The rows lie along a hidden order. The number after each row says roughly how far along it the row is, from 0 to 15. A new part has a new order.
(in the rows, 128 means zero)
[134 170 124 137 126 122 132 107 114 113 154 134 154 118  61 130 193  95
  85 131 113  94 114 144 133 122 146 155] : 2
[139 120 194 121 133 152 137  87 109 113 126 112 115 128  98 128 148 135
  76 153  92  35 101 140 130 133 130 153] : 0
[126 160 122  80 143 133 141 106 119 113 149 127 136 108 110 127 168 115
 112 150 118 102 109 136 116 128 150 162] : 1
[121 160 104 213  86 121 101 132  97 119 133 146 187 136  28 121 214  73
  56 103 109 126 155 161 140 125 136 136] : 8
[156  81 159  96 126 152 127 120 120 124  74 108 104 132 153 127  96 133
 139 104 118  93 129  92 139 153  79 120] : 12
[139 108 139 138 119 138 114 140 122 133  88 123 139 140 114 144 125 107
 140  86 122 146 164  88 155 134  92 116] : 15
[161 160  97 112 146 121 119 135 127 126  91 130 150 114 107 154 141  96
 184  78 139 195 147  67 152 132 117 135] : 12
[120 100 194 132 104 151 134 100 106 115 131 111 112 141 102 113 147 139
  35 167  83  78 109 190 126 128 124 142] : 0
[118  92 200 148  83 149 121  96  90 109 118 111 115 153  71  93 179 123
   1 164  79   1 126 201 115 134 120 143] : 1
[163 135 145  89 148 138 121 132 127 130  55 123 136 132 113 177 111 102
 181  88 126 140 144  44 174 140  98 131] : 15
[138  96 143 130 108 140 106 143 102 132  68 118 127 146 137 138 119 117
 123  93 122 136 164  97 149 141  87 107] : 14
[108 156 106 201  83 112 109 127 104 124 155 148 184 140  39 111 210  82
  46 117 110 108 148 182 129 115 145 134] : 5
[145  75 164  89 131 149 132 125 118 120  71  97  98 139 160 125 112 142
 113 108 108 100 120  98 141 149  76 127] : 10
[154 101 234  89 146 156 143  87 108 111  58  97 111 138 119 152 118 127
 101 134  69   1 107  96 162 142 100 165] : 3
[147 141 113 134 113 127 104 136 112 128  78 132 176 137  76 150 182  73
 130  56 116 146 156  99 161 130 101 131] : 13
[148  77 192 107 122 152 125 119 107 119  68 106 111 143 116 132 124 129
 105 122 100  52 136 106 148 146  87 125] : 9
[142  72 158  96 120 149 121 132 118 123  69 105 107 142 129 136 111 127
 128  91 113 104 132 100 156 143  70 128] : 12
[142 179  81 129 128 117 124 125 122 118 131 141 167 117  77 130 181  65
 133  91 124 160 121  93 140 123 123 151] : 8
[161 184 145 106 155 130 143  95 123 109 135 130 146 106  52 140 184 101
 140 141 109 104  98 100 140 127 143 181] : 2
[133 126 108 139 105 124 106 147 112 134  87 132 160 147  91 141 147 100
 127  75 127 150 159 106 147 127  99 116] : 15
[159  84 191  62 148 157 143 114 129 116  67  99  86 125 172 131  89 158
 141 131 106  79 107  87 145 145  88 142] : 7
[171 129 128  99 148 137 118 131 115 123  44 121 145 123  93 161 143  99
 182  71 124 164 149  35 167 146  95 136] : 14
[144 104  95  98 126 128 119 155 129 130  68 115 122 129 177 125 104 125
 145  71 128 197 140  78 147 144  82 111] : 15
[151 136 121 134 116 128 107 122 110 129  75 128 162 138  78 149 165  79
 132  72 114 152 162  90 169 128  99 131] : 14
[128 153  79 145 111 117 117 133 116 125 141 137  90 126  87 127 168 101
 126  85 125 183 139 129 146 124 117 139] : 9
[117 122 171 150  76 141 121 105 103 116 141 117 126 144 101  99 161 138
  34 169  90  24 110 214 109 122 133 136] : 0
[161  59 187  99 131 159 125 119 115 121  47  96 115 132 124 147 103 126
 131 111 106  73 142  74 152 150  76 127] : 11
[143  82 158 111 110 145 118 128 110 131  62 112 126 149 117 148 111 113
 123  94 110 104 154  97 157 140  93 123] : 13
[155 166 120 157 122 126 112 123 107 119  94 138 171 126  55 152 183  66
 132  91 113 138 156 110 159 134 117 143] : 10
[137 175 115 148 124 121 121 111 111 112 125 141 162 118  52 123 198  87
 108 111 113 120 130 133 137 125 141 156] : 5
[128  80 141  98 115 143 127 136 118 125  78 111 117 145 139 134  98 127
 122  96 116 107 130 117 147 136  77 121] : 13
